(in the rows, 128 means zero)
Known rows:
[142 102 144 106 115 115 126 163 172 110 124  75 159 120 138 120 105 141
  73  90 126 122 127 118 105 202 145 146 120 165 142 141 149 120 132 131
 158 113 134 129 131 114 123 122] : famos
[150 151 144 117 114  87  97 123 148 143 142 101 141 117 142 129 122  96
 129 122 139 110 124 122 139 154 145 149 144 138 137 154 172 109 149 125
 105 109 113 124 122 129 138  99] : droplen
[104 101 117 122 144 155 124 130  94 121 100 161 136 124 108 140 134 125
 137 148 130 143 128 127 118 116 120 120 108 113 103 115  96 154 139 138
 116 138 138 121 124 147 110 129] : tatin
[112  91 115 135 142 153 168 151 101 109 117 158 124 111 125 126 112 160
 143 123 125 140 128 136 121 109 126 113 127 112 102 101  97 159 104 132
 140 136 140 117 119 116 134 138] : raflufom
[105 110 115 125 144 165 122 124  89 131 111 157 126 123 106 140 134 128
 127 140 139 137 122 120 113 112 125 123 107 110 104 119  88 155 133 135
 118 135 142 120 115 150 116 118] : redral
[125 120 117 148 119 123 120 116  99 117 124 138 128  96 134 145 145 109
 143 134 133 123 107 127 128 114 124 103 143 128 126 139 116 132 127 131
  88 135 127 122 131 138 118 111] : bagrakla
[121  92  88 136 142 144 146 139 128 100 128 125 142 128 125 106 106 138
 102 103 121 146 101 143  96 147 142  83 103 158 127 157 112 156  87 157
 123 131 144 158 154 104 106 128] : kitok
[143  79 122 144 134 113 159 133 140 114 151 129 130  82 163 131  93 155
 153 105 137 127 118 139 117  81 112  92 169 118 100 114  89 166 119 128
 101 109 114 111 122 111 154 119] : tegroko
[128 110 113 157 102 111 138 121 128 122 115 125 132  84 131 134 138 125
 119 132 141 135 102 131 105 100 118  89 152 134 121 135 103 116 118 115
  99 146 112 134 133 120 109 137] : brolam
[136 113 139 179 100 127 138 111 104 113 121 143 114  99 129 144 161 119
 120 144 140 126  95 118 134 114 103 106 152 134 123 113 117 119 127 107
 107 139 118 117 143 122 112 123] : noplo
[130 117 113 154 118 133 111 117 102 117 135 127 116  96 138 139 146 116
 127 128 132 123 108 123 129 114 116 115 140 125 128 126 103 139 132 128
  97 132 130 119 136 145 113 109] : flufel
[128 142 127 145 147 143 133 125 136 117 152 130 108 175 120 111 125 136
 130 127 106 131 136 122 147 153 127 145 104 136 142 126 132 138 111 137
 152 114 136 138 146 128 128 122] : pefitrem
[122 114 147 113 135 145 139 145 137 125 115 118 145 137 120 133 118 146
 113 128 136 137 148 119 117 147 131 145 117 124 126 112 121 127 134 127
 160 126 133 124 112 122 132 140] : kidradal
[120 127 157 116 141 150 130 132 116 129 121 144 140 146 120 133 125 129
 122 134 133 129 136 117 136 153 133 156 112 119 125 115 142 131 131 128
 152 120 140 116 109 130 142 123] : mapa
[126 133 118 101 140 131 143 147 152 144 137 128 129 122 123 112  91 145
 137 116 131 129 145 133 120 120 145 150 121 116 109 135 128 147 121 129
 136 117 124 121  98 125 150 125] : mubek
[131 165 152  90 142 112 113 141 159 144 132 121 145 163 125 120 117 129
 129 128 119 121 154 124 144 164 140 177 114 134 129 131 168 123 149 130
 154 107 120 126 115 133 139 125] : gralol
[134 158 161  96 138 114 120 143 157 143 132 122 137 164 122 118 116 130
 119 130 124 119 151 116 142 168 134 178 114 138 130 126 164 121 146 130
 161 108 122 122 116 132 137 124] : meklubru
[141 166 136 103 144 109 119 129 181 145 149 118 119 195 117  97 109 125
 127 128 111 128 150 128 148 157 131 170  92 143 139 136 164 123 126 136
 157 109 114 147 136 125 127 124] : dogak
[138 164 158  91 139 113 116 142 167 148 134 120 137 167 119 117 112 123
 118 128 125 123 150 123 141 162 133 183 108 139 126 125 162 123 151 125
 155 108 118 125 115 136 134 128] : brotan
[ 98 111  95 115 143 183 149 138 117 118  93 131 165 105 108 140 131 157
  82 109 117 137 116 150  64 146 145  98 110 150 111 157  94 142 107 132
 139 140 149 153 129 127 102 171] : klomos
[111 138  94 139 153 158 141 118 105 119 131 162 111 157 103 109 132 129
 141 144 112 147 120 135 130 110 122 113  94 124 121 128 102 158 102 145
 123 134 138 143 147 135 113 130] : kluvin

Facts:
{bagrakla, bresom, brolam, brovol, brupo, buka, daton, delol, ditris, fleva, flufel, guser, kitok, kluni, lidru, loplaflir, metimo, nanan, noplo, pizil, sasem, seflu, skapum, skifu, skobok, skugrin, stevobrum, sufles, suflos, tegroko, tramu, treplurik, vaflunik, vaplur, zaror, zavo, zesi, zomek} θ 63
{bebragre, dagre, desin, digrutem, flatal, fluplus, fubruk, grofo, grutriklur, kester, kidradal, kiklar, klefo, mapa, megram, mubek, pefitrem, piruk, plebre, pumek, sepon, skanu, skugro, sobu, stenem, trelam, tretru, tritul, vekle} θ 682
{brotan, brustigak, brusu, butro, deplir, dogak, druflar, flefes, gralol, gromos, kistir, lepes, lestum, meklubru, midru, platuzo, ravu, rodo, sagrisik, tupo, vetriza, vigi, zumon, zupo} θ 855
{brumun, drazar, fepum, gidrimu, kiplus, lesu, loklok, pepofla, plari, raflufom, redral, stovin, tatin, tistek, zifla} θ 490
{dizil, dremom, droplen, famos, gimo, gotrek, gufo, keter, klabil, lemam, mezosti, nestuk, nomal, plufak, sinupon, tristun, veskun, vuklo, zosok} θ 380
{fozer, greskir, guvatri, klapu, klomos, kluvin, liskur, lupu, mabaro, modron, mupodro, pliber, plonor, rabra, regror, sigosos, skanem, skigan, stetrer, treskil, vabri} θ 9
bebragre δ: deplir, vuklo
bresom δ: druflar
brolam δ: lesu, nomal
butro δ: zomek, mezosti
desin δ: klapu, keter, druflar, modron
digrutem δ: midru
ditris δ: vaflunik, vetriza, vuklo
druflar δ: lemam
famos δ: lesu, keter, nomal
flatal δ: druflar
fleva δ: mezosti, druflar, loklok
gromos δ: deplir
grutriklur δ: zumon
kester δ: keter, zavo, deplir
keter δ: lemam, druflar
kidradal δ: lesu
kiklar δ: druflar
kitok δ: keter, raflufom, vuklo
klefo δ: keter, mezosti
klomos δ: keter
lepes δ: bebragre
lesu δ: lemam, midru
loklok δ: zomek, tegroko
metimo δ: deplir, vekle, fleva
mubek δ: tegroko
nomal δ: loklok
pepofla δ: mezosti, vuklo
plonor δ: bresom, famos, deplir
raflufom δ: tegroko
regror δ: zomek, deplir
seflu δ: zomek, fleva
sigosos δ: keter
stevobrum δ: kiklar, klomos
tegroko δ: deplir
treplurik δ: gromos
tupo δ: zomek
vabri δ: druflar, tegroko
vaflunik δ: lemam
vekle δ: zumon
vetriza δ: lesu
vuklo δ: keter
zaror δ: vetriza, pepofla, modron
zavo δ: zomek, deplir, vuklo
zomek δ: lemam, druflar
zosok δ: keter, sufles
zumon δ: tupo
{bagrakla, brovol, buka, drazar, droplen, gromos, grutriklur, kistir, loklok, modron, plari, plonor, skugrin, stovin, tristun, vigi, zumon} Ξ c
{bebragre, bresom, brotan, brumun, brupo, brusu, daton, ditris, dizil, dogak, flefes, fubruk, gimo, gralol, greskir, kester, kidradal, kiplus, kitok, klabil, klapu, klomos, kluni, kluvin, lestum, lesu, liskur, loplaflir, lupu, mapa, megram, meklubru, midru, pizil, platuzo, rabra, raflufom, ravu, sagrisik, seflu, sepon, sigosos, skanu, skigan, skobok, sobu, stenem, sufles, tatin, trelam, treplurik, treskil, tritul, vaflunik, vekle, vuklo, zesi} Ξ a
{brolam, brustigak, deplir, digrutem, flatal, fozer, gotrek, lidru, mezosti, mupodro, nestuk, noplo, sinupon, zomek} Ξ d
{butro, dremom, druflar, fluplus, guvatri, lepes, nomal, plebre, skugro, tramu, tupo, vaplur, zaror} Ξ e
{dagre, delol, desin, famos, fepum, fleva, gidrimu, grofo, gufo, guser, keter, kiklar, klefo, lemam, metimo, mubek, nanan, pefitrem, piruk, pliber, pumek, redral, regror, skapum, skifu, stetrer, stevobrum, suflos, tretru, vabri, veskun, vetriza, zavo, zifla, zupo} Ξ b
{flufel, mabaro, pepofla, plufak, rodo, sasem, skanem, tegroko, tistek, zosok} Ξ f
[bagrakla, bresom, brolam, brotan, brumun, brupo, brusu, buka, butro, daton, delol, desin, ditris, dizil, dremom, droplen, druflar, famos, flatal, flufel, fozer, gidrimu, gimo, gotrek, gralol, greskir, grofo, gromos, grutriklur, gufo, guvatri, kester, kiplus, kistir, klabil, klapu, klefo, klomos, lepes, lestum, lesu, lidru, lupu, megram, meklubru, midru, mubek, mupodro, noplo, pepofla, piruk, platuzo, pliber, plonor, pumek, raflufom, ravu, regror, rodo, seflu, sigosos, sinupon, skanu, skifu, skigan, skobok, skugro, stevobrum, stovin, sufles, tegroko, tistek, tramu, trelam, treplurik, vabri, veskun, vigi, vuklo, zaror, zavo, zifla, zomek] ψ 603
[bebragre, brovol, brustigak, dagre, drazar, flefes, kidradal, kiklar, kluni, liskur, loklok, loplaflir, mabaro, mapa, metimo, mezosti, modron, pizil, plari, redral, sasem, sepon, skanem, skapum, skugrin, sobu, suflos, tatin, tristun, tritul, vaplur] ψ 134
[deplir, digrutem, dogak, fepum, fleva, fluplus, fubruk, guser, keter, kitok, kluvin, lemam, nanan, nestuk, nomal, pefitrem, plebre, plufak, rabra, sagrisik, stenem, stetrer, treskil, tretru, tupo, vaflunik, vekle, vetriza, zesi, zosok, zumon, zupo] ψ 443
bebragre α: dizil, klabil, platuzo, vuklo
brumun α: vetriza, sufles, fubruk, brusu
brupo α: skobok, fozer, zosok
brustigak α: sobu, brusu
buka α: droplen, vigi, bagrakla, sufles, megram
butro α: guser, lupu
ditris α: droplen, skapum, kistir
famos α: zupo, tistek
fepum α: vaplur, drazar
flatal α: skanem, vigi, skigan
gimo α: tramu
gotrek α: metimo, suflos, loklok
greskir α: skanem, vuklo, mubek
grofo α: tatin, desin, digrutem, vaplur
gromos α: tistek
gufo α: vekle, brusu
kidradal α: brotan, dogak
kiplus α: sigosos, klomos, zesi, stenem, sinupon, vuklo
klefo α: kistir
kluni α: zavo, druflar, skifu
lemam α: nestuk
lestum α: dagre
lesu α: droplen, dremom, stenem, sagrisik, drazar, fubruk
loplaflir α: delol, liskur, dogak, pizil
mabaro α: vaplur, mezosti, vuklo
mapa α: mezosti, bresom, kitok
midru α: kiklar, gralol, skapum
modron α: redral, keter, plonor, kluvin
nanan α: druflar, fluplus
noplo α: stetrer, tritul, metimo, piruk, pizil
pefitrem α: guser, tritul, sinupon, sobu
plari α: deplir
plebre α: gidrimu
pliber α: kistir, flefes
plufak α: stenem, klabil, guvatri
pumek α: mezosti, sagrisik, sepon, mubek
raflufom α: zavo, klabil, brovol
ravu α: vaplur, skapum, tretru, megram, brovol
regror α: dagre, delol, guvatri, nestuk
rodo α: mupodro, treplurik
sasem α: bresom
seflu α: skugro, tretru, piruk
skanu α: fleva, vuklo, pizil
skugrin α: droplen
stovin α: plonor, gidrimu, guvatri, mubek, stevobrum
trelam α: desin, skugro, sufles
treskil α: fluplus, sobu
tristun α: metimo, brolam, vabri
vaflunik α: megram, fluplus
veskun α: tatin, dagre, piruk
zaror α: desin, lidru, fozer, rabra
zifla α: metimo, dizil, daton, klabil, gidrimu

Rows:
No name comes twice in this set of rows, the named rows included.
[ 98 115 107  86 112 112 132 169 136 129 107  93 128 118 122 122 116 132
 142 129 123 144 174 109 122 130 154 153 114  87 144 123 109  98 132 135
 157 158 138 126  93 135 133 135] : kiklar
[107 126 133 154 137 180 131 103  84 129 122 142 121 105 128 160 155 133
 132 133 133 124 121 121 129 106 121 115 149 106 122 125  93 122 137 116
 118 129 143 120 116 142 137 135] : mabaro
[165 167 142 169 101 114 113  68 141 160 156 117  93 150 157 126 174 128
 132 138 133 108 115 159 144  79 101  82 171 143 164 143 166  74 123  95
 119 143 112 151 165 102 148 165] : plebre
[167 142 141 157 113 112 111 111 157 134 171  91  95 156 140 109 125 115
 119 111 136 119 119 115 159 157 133 146 131 146 164 141 166 109 118 124
 135 110 122 130 148 121 145  97] : plufak
[111 121 127 109 142 150 140 151 146 117 115 105 163 118 124 135 116 151
  95 104 108 125 137 130 103 175 140 133 121 145 133 143 123 126 124 129
 157 121 142 140 124 130 128 151] : klefo
[116 150 132  97 146 128 117 141 124 131 119 144 142 137 118 125 123 121
 141 134 118 126 137 130 133 141 142 148 114 124 120 133 146 139 138 139
 133 118 134 124 118 138 129 125] : megram
[113  93 122 138 153 158 179 147 125 107 137 155 121 109 131 129  94 178
 144 115 126 139 135 132 122  92 116 120 140 111  91  94  80 173 107 127
 145 120 134 115 115 119 148 139] : regror
[108 125 122 141 130 153 126 104  87 133 115 151 137  96 124 150 147 114
 142 138 140 128 118 132 122  98 128  98 140 109 115 136 102 126 137 126
  90 132 139 131 118 141 126 126] : drazar
[124 117 137 106 143 138 154 154 159 121 120 129 162 122 133 129  98 162
 108 105 117 128 136 141 100 146 132 129 127 146 107 134 129 146 124 133
 150 111 127 140 122 112 132 149] : kester
[165 142 166 148  92  87 115 117 158 135 140 102 126 127 143 134 135 106
 110 130 147 112 113 109 145 151 119 147 155 150 143 127 169  93 142 104
 129 118 104 120 129 114 128 111] : gotrek
[148 167 152 140  99  91  95  79 135 161 130 116 134 117 162 150 181 121
 137 141 134  98 129 161 128  75  99  88 182 130 151 143 160  77 153  92
 100 142 104 136 146 117 139 168] : skugro
[145 125 133 153  90 103  91  75  92 152 117 134 131  89 161 157 176 107
 139 145 160 105 100 152 114  59 106  60 182 120 138 143 141  93 151 103
  72 155 124 125 140 117 130 145] : vaplur
[140 176 131 102 153 118 122 129 162 151 155 118 123 184 118  94 108 121
 135 120 113 127 147 131 150 163 151 166  96 143 143 150 179 124 118 141
 154 108 125 147 132 121 147 119] : sagrisik
[128 156 121 152 125 102 142 106 161 139 144 112 127 137 132 120 134 124
 143 138 110 133 134 135 135 115 124 108 143 135 150 149 140  99 116 125
 120 124 116 161 143 109 130 143] : digrutem
[104 114 120 142 147 165 138 135  73 100 112 164 129 117 122 136 145 137
 139 140 116 135 121 129 135 134 127 122 118 119 117 112 108 157 118 138
 135 137 149 117 133 135 120 129] : brumun

The same things again, as new rows of numbers:
Known rows:
[100 142 147 142 162 119 100  62 155 153 121 121 132 149 106 105  81 122
 124 164 111  84 129 132 113 138 124  93  89 124 124 164 132 169  43  90] : rodo
[106  98 186 122 149 104 158  64 169 114  83 147 128 119  68  99  83 144
 175 193 110  98 137 159 126 142 124 135 128 123 100 174  77 185 106 147] : mupodro
[121 142 185 134 143  72 122 131  71 151 140 160 121 148 171 100 123 101
 128 128 170 152 175 126 131  90 139 125 122 113 130 176 188 103 148 129] : redral
[113 120 159 139 155 107 134  54 166 131 102 132 123 143  83 102  81 126
 145 165  99  91 132 149 117 128 128 103 103 130 129 171 109 181  69 104] : flufel
[107 109 169  95  96 110 160 155  60 145 163 136 113 132 142  48 141 113
 126  74 198 155 139 135  59  56 127  85 136 138 137 155 149 165 186 141] : metimo
[122  98 146 145 101 152 140 137  85 121 170 149  70  86 124 104 159 101
 109  86 157 158 145 107  93  37 100  77 169 130 118 108 145 142 187 154] : fleva
[134 110 160 170  84 185  78  99 167 142 189 137  96 121  89  91 176 120
 120 182  98  96 159  99 150  54  92  93 136  76 137  65 163 169 120 145] : deplir
[116 135 159 112 153  93 104 111 124 150 164 123 202 164  90  82 141 159
 150 184 100 130 171 135 152 153 147 139  95  93  83 145 195 152  48 130] : plari
[149 173 174 203 169 140 118  91 190 112 126 131 121  84 149 131 133 126
 118 176 128 129 138 123 175  83 117 114 125 110 118 125 140 144  70 111] : midru
[159 116 181 202 133 153 127 115 118  96 199 182  53 100 148 150 212 129
 109 144 108 187 177 103 179  17 113 114 146  90 129  98 218 113 170 141] : lemam
[105 127 178 140 154 115 131  63 151 141 106 135 141 119  87 105  84 134
 157 186 109 101 145 145 131 146 109 118 113 114 104 182 122 176 107 132] : lidru
[130 128 173 107 124  83 137 106 109 126 122 126 155 128 109  87 117 120
 159 155 144 130 180 166 144 121 148 147 121 122  93 148 109 147  94 134] : vaplur
[111 155 139 136 147 162 120 116 123 143 170 109 159 118 132  98 138 132
 102 110 144 146 107 108  88 101  98  78 111 138 118 132 177 172  88 116] : butro
[133 141 214 180 136 157 130  67 159 108 182 150 127 118 147 140 177 153
 132 150 107 169 141 132 146  66 106 104 103  98 141 159 227 165 122 134] : vuklo
[109 108 178 115 154 106 152  99 149  80  96 153 115 109  89 114  78 137
 163 174 135 130 152 160 117 135 127 144 123 148 111 143  57 168 119 132] : greskir
[128 130 182 151 133 154 151  88 158 115 148 134 121 100 124 106 138 135
 128 142 137 140 120 139 109  75 106  95 128 131 124 139 138 186 116 140] : bresom
[122 143 179 134 155 106 140  92 115 109  98 177 101 109 153 119  82 102
 140 137 162 144 147 130 126 103 121 115 141 140 128 173 114 118 159 148] : skifu
[119 125  99 145 121 132  82 137 111 144 131 122 128  94  89 116  92  94
 116 138 138  95 157 109 122 116 119 109 165 137  85  98  88 129  61 129] : plebre
[119 162 161 133 150 136  86  76 157 143 150 124 201 112  91 116 100 132
 145 189 101 111 143 129 156 159 109 123 104 112  91 161 166 169  44 144] : kistir
[109 150 135 182 145 159 109 119 156 170 125  83 143  88 118  81 109 123
 121 145 154  90 100 111  91  95  89  74 119 127 112 124 113 200  67  99] : flatal
[128 106 189 157 136 133 189  85 179  88 106 131 111  73 111 120 124 148
 152 149 134 140 121 165 122  84 119 120 140 136 107 153 102 193 108 127] : klomos

Rows:
No name comes twice in this set of rows, the named rows included.
[104 145 161 145 160 111 113  44 138 158 143 133 137 164 105 116 103 129
 128 159  89 100 138 132 121 134 131  84  88 108 128 203 187 175  67 108] : tistek
[122 109 180 160 147 133 192  93 157  93 112 122 117  70 108 118 130 148
 148 126 137 146 111 159 101  84 116 109 143 141  94 161 103 208 111 136] : sigosos
[119 151 171 156 150 158 107 105 134 129 184 133 139 127 137 112 146 139
 109 141 128 160 129 113 109  87  97  82  95 117 130 139 207 164 108 119] : raflufom
[125 114 121 107  98 173  63 112 129 147 202 125 159 127  55  85 153 132
 123 170  89 117 159 103 131 122 100 108 130  97 102  70 165 157  95 154] : zumon
[114 155 186 151 155 112  95  97  98 135 132 175 118 127 166 137  94 106
 125 136 159 149 156 113 117 104 118 100 125 121 139 203 196 110 147 144] : gidrimu
[119 126 179 121 164  96 163  97 129  80  86 178  89 102 121 117  85 118
 151 152 159 152 146 147 125 119 119 141 141 155 126 153  58 124 171 147] : pliber
[157 162 187 175 124 183 113  93 210 105 166 128 133  91 147 113 162 125
 115 167 125 127 124 122 152  65 110 105 127  99 146  98 162 164  85 134] : druflar
[104 109 163 128 140  73 141  89 123 136 115 114 126 160  81  70 107 132
 153 164 120  99 167 164 118 118 153 123  98 117 107 153  92 182  71  88] : sasem
[134 109 129 187 139 140 156 108 122 123 148 116  89  74  98 119 162 128
 119 131 117 149 153 117 147  65 107 101 159 127  77  96 122 172 104 127] : vaflunik
[117  95 141 143 127 115 118 105  91 131 144 146 114 101  80 130  98 105
 146 143 112 123 175 129 132 112 121 113 151 131  80 139 115 138 123 147] : zesi
[138 114 222 175 111 124 121  85 151 135 182 138 135 157 114  85 199 160
 152 194 104 140 182 140 154  64 120 128  86  59 127 139 217 181 121 122] : mezosti
[110 159 174 142 173 111  97 121  94 123 142 177 109 145 162 136  96 111
 121 141 152 160 154 108 115 112 109 109 113 136 137 170 178  92 148 129] : zifla
[151 113 177 200 128 148 144 107 103 112 197 167  64  91 153 151 211 124
 109 118 115 187 166 107 155  21 113  90 159 101 118 128 226 126 171 149] : keter
[115 146 184 124 164 130 102  54 126 130 187 143 204 144  87 144 123 163
 160 201  77 158 169 136 164 170 110 138  81 101  91 186 228 166  77 148] : droplen
[139 140 188 167 145 137 139  78 172 104 127 141 121  79 129 120 127 126
 143 170 130 135 137 143 152  85 117 115 132 120 121 146 121 170 101 138] : sufles

Now the same things, written a new way:
Known rows:
[157 172  84 128 127 174  84  96 111 134 178 138 135 155] : skugro
[129  89  53 136 123  68  89 147 164 106 169 129 158 124] : vaplur
[115 129 139 125 125 126 137 129 119 119 121 120 126 106] : lupu
[123 130 150 141 128 132 132 129 116 106 113 121 110 120] : gotrek
[121  89  90 130 125  75 119 151 157 124 149 134 152 114] : suflos
[129 119 103 125 128  91 123 162 167  96 134 149 163 106] : metimo
[127 108 150 133 135  97 145 141 139 150 101 132 123 139] : tristun
[155 131 130 127 131 154 118 112 112 148 140 149 132 170] : pefitrem
[113  56 147 130 122  87 142 158 128 111 126 129 129 126] : vaflunik
[126 134 147 122 129 176 141 127 125 152 158 125 120 123] : vigi
[108  99 146 130 117 117 133 167 135 111 119 122 117 118] : buka
[138 141  61 133 119 107  90 120 129  83 165 127 148 123] : guvatri
[127 204 144 132 130  97 138 102 103  98  39 117 108 136] : stovin
[135 206  96 124 126  83 112  90 105  88  73 122 133 134] : gidrimu
[126 131 147 121 128 181 138 125 124 156 166 127 122 124] : gralol
[121 190 137 120 130  94 127  94  96 119  52 114 117 124] : pepofla
[121  88 142 139 131  75 143 137 135 173 109 116 124 137] : modron
[121 144 136 130 128 131 147 120 122 115 125 119 125 121] : klabil
[140 111 123 113 144 143 145 114 133 148 140 134  78 177] : kidradal
[137 149 112 132 120 117 120 131 122 105 135 131 130 141] : veskun
[151 248 182 102 144 235 131 135 143  67 102 179 130 103] : grutriklur

Rows:
No name comes twice in this set of rows, the named rows included.
[141 106 108 121 128 153 120 121 137 147 164 138 148 143] : zupo
[146 173 175 111 143 205 133 120 132 124 101 163 140 126] : vekle
[113 104 140 134 119 113 143 160 132 106 133 118 123 115] : brupo
[144 160 165 138 136 189 126 111 108 149 128 130 105 145] : flatal
[152 148  92 138 122 163  89 134 129 111 195 145 138 147] : butro
[119  85  89 124 124  77 109 158 160 133 137 131 145 119] : skapum
[112  76 138 130 127  94 129 172 161 144 105 129 126 126] : skugrin
[122 131 150 118 125 190 123 133 136 168 141 125 112 132] : kistir
[152 197 120 123 128 183 117 101 123 146 154 140 136 144] : mubek
[132 108  65 141 112  92  93 151 136  71 175 126 141 137] : zaror
[140 160 162 128 132 180 135 115 109 161 131 130 106 153] : trelam

